Here is a tiny trained network, its code and every weight. The questions are about switching its units off for an input and a target symbol, where a switched-off unit gives its printed mean instead of its output.

import numpy as np


def w(rows, s, z=0):
    codes = np.array(rows[::2]) - 128.0
    scale = np.full(codes.shape[1], s)
    scale[-1] = z or s
    return codes * scale


def f(y):
    return np.maximum(y, 0)


def softmax(a):
    e = np.exp(a - a.max(-1, keepdims=True))
    return e / e.sum(-1, keepdims=True)


def log_softmax(a):
    a = a - a.max(-1, keepdims=True)
    return a - np.log(np.exp(a).sum(-1, keepdims=True))


def net(x, mask):
    ids = ['δηθλξπστφψ'.index(c) for c in x.split()]
    T = len(ids)
    res = E[ids] + P[:T]
    r = res
    for j in range(2):
        rows = slice(4 * j, 4 * j + 4)
        q, k, v = (r @ M[0][rows].T for M in (Q, K, V))
        z = softmax(np.where(np.tri(T) > 0, q @ k.T / 4**0.5, -1e9)) @ v
        o = O[0][rows]
        res = res + np.where(mask[j], z, o[:, -1]) @ o[:, :-1]
    y = f(res @ A[0][:, :-1].T + A[0][:, -1])
    res = res + np.where(mask[2:14], y, B[0][:, -1]) @ B[0][:, :-1]
    return log_softmax(res[-1] @ U[:, :-1].T + U[:, -1])


Q, K, V, O, A, B = {}, {}, {}, {}, {}, {}
E = w([
[83,152,76],'δ',
[255,24,159],'η',
[53,68,109],'θ',
[135,167,157],'λ',
[141,139,203],'ξ',
[81,105,217],'π',
[71,146,153],'σ',
[174,134,68],'τ',
[170,168,233],'φ',
[135,228,174],'ψ',
],0.016)
P = w([
[94,163,246],'0',
[89,155,241],'1',
[90,141,228],'2',
[59,159,212],'3',
[63,137,200],'4',
[33,131,201],'5',
[15,104,174],'6',
],0.0012)
Q[0] = w([
[120,93,191],'head 0',
[173,142,70],'head 0',
[164,151,187],'head 0',
[182,171,179],'head 0',
[81,108,76],'head 1',
[209,113,127],'head 1',
[202,97,99],'head 1',
[250,82,121],'head 1',
],0.014)
K[0] = w([
[84,116,241],'head 0',
[108,209,52],'head 0',
[138,218,137],'head 0',
[184,163,206],'head 0',
[123,27,116],'head 1',
[32,241,77],'head 1',
[84,219,45],'head 1',
[67,255,56],'head 1',
],0.0087)
V[0] = w([
[108,153,188],'head 0',
[136,118,62],'head 0',
[48,254,167],'head 0',
[135,36,238],'head 0',
[131,145,144],'head 1',
[146,125,66],'head 1',
[62,189,132],'head 1',
[58,197,149],'head 1',
],0.008)
O[0] = w([
[128,159,176,227],'head 0',
[124,124,2,31],'head 0',
[209,190,193,251],'head 0',
[80,95,217,255],'head 0',
[112,123,121,149],'head 1',
[130,119,177,39],'head 1',
[78,107,166,103],'head 1',
[54,124,45,126],'head 1',
],0.0052,0.003)
A[0] = w([
[155,146,95,192],'neuron 0',
[102,170,120,135],'neuron 1',
[97,158,94,56],'neuron 2',
[64,219,108,128],'neuron 3',
[235,166,201,77],'neuron 4',
[150,127,36,242],'neuron 5',
[8,27,58,121],'neuron 6',
[66,80,114,1],'neuron 7',
[160,91,163,196],'neuron 8',
[78,210,111,151],'neuron 9',
[70,145,124,245],'neuron 10',
[36,181,130,212],'neuron 11',
],0.014,0.0048)
B[0] = w([
[93,105,111,149],'neuron 0',
[197,77,105,152],'neuron 1',
[146,83,29,135],'neuron 2',
[194,115,125,177],'neuron 3',
[119,190,123,251],'neuron 4',
[2,157,121,169],'neuron 5',
[161,196,85,205],'neuron 6',
[139,231,113,149],'neuron 7',
[69,126,80,193],'neuron 8',
[197,99,104,177],'neuron 9',
[152,55,136,198],'neuron 10',
[139,85,163,219],'neuron 11',
],0.012,0.011)
U = w([
[59,49,193,211],'δ',
[95,72,115,159],'η',
[187,1,169,7],'θ',
[83,214,175,18],'λ',
[147,234,52,129],'ξ',
[78,153,183,219],'π',
[160,118,159,251],'σ',
[227,156,151,2],'τ',
[156,52,31,129],'φ',
[18,118,89,118],'ψ',
],0.0099,0.005)

Each question gives the input, a string of symbols that net reads in full, and the target symbol t.
The units are the heads (4 rows each of Q, K, V and O) and the neurons (one row each of A and B). Each row of codes is followed by its name. A weight is (code - 128) times the scale printed after its matrix; where a second scale follows, it is the last column's (O, A, B and U).
mask holds one flag per unit, heads first, then neurons. A switched-off unit (its flag False) gives its mean, the last column of its rows in O or B, instead of its output. The means were averaged over made-up inputs and are rounded, as every weight is.
A unit's drop is (log p(t) with every unit on - log p(t) with that unit switched off) / (log p(t) with every unit on - log p(t) with every unit switched off).
The circuit of an input: a set's keep is (log p(t) with only the set's units on - log p(t) with every unit switched off) / (log p(t) with every unit on - log p(t) with every unit switched off). Starting from the 12 units with the biggest drops (on a tie, the unit counted first), units are removed one at a time, each time the one whose removal leaves the highest keep (on an exact tie, the one counted first), for as long as the keep stays at least 0.8.
circuit, biggest first: the units of the circuit, biggest drop first
most important unit: the unit with the biggest drop
k most important neurons: the k neurons with the biggest drops, biggest first
heads that matter: for each layer, one digit per head in row order, 1 if its drop is at least 0.15 and else 0, layers parted by /
drop when u is switched off: that unit's drop, to one decimal
input δ θ π ψ δ δ π, target δ: heads that matter -> 10
input δ ψ ψ η, target ξ: heads that matter -> 10
input ψ θ δ φ λ ξ ψ, target τ: most important unit -> head 0
input λ θ θ σ λ θ δ, target φ: heads that matter -> 10
input τ δ ψ η, target ξ: circuit, biggest first -> (neuron 4; head 0)
input π σ φ, target λ: circuit, biggest first -> (neuron 4; head 0)
input σ η σ, target δ: heads that matter -> 11
input φ δ λ θ τ, target ψ: heads that matter -> 10
input φ ξ λ ψ δ η π, target λ: 3 most important neurons -> (neuron 4; neuron 10; neuron 11)
input σ θ θ, target ξ: drop when neuron 7 is switched off -> 0.3
input θ π φ φ π, target δ: drop when head 0 is switched off -> 0.2
input σ λ σ, target θ: drop when neuron 4 is switched off -> 0.1
input δ θ φ δ θ τ θ, target ξ: drop when neuron 7 is switched off -> 0.2
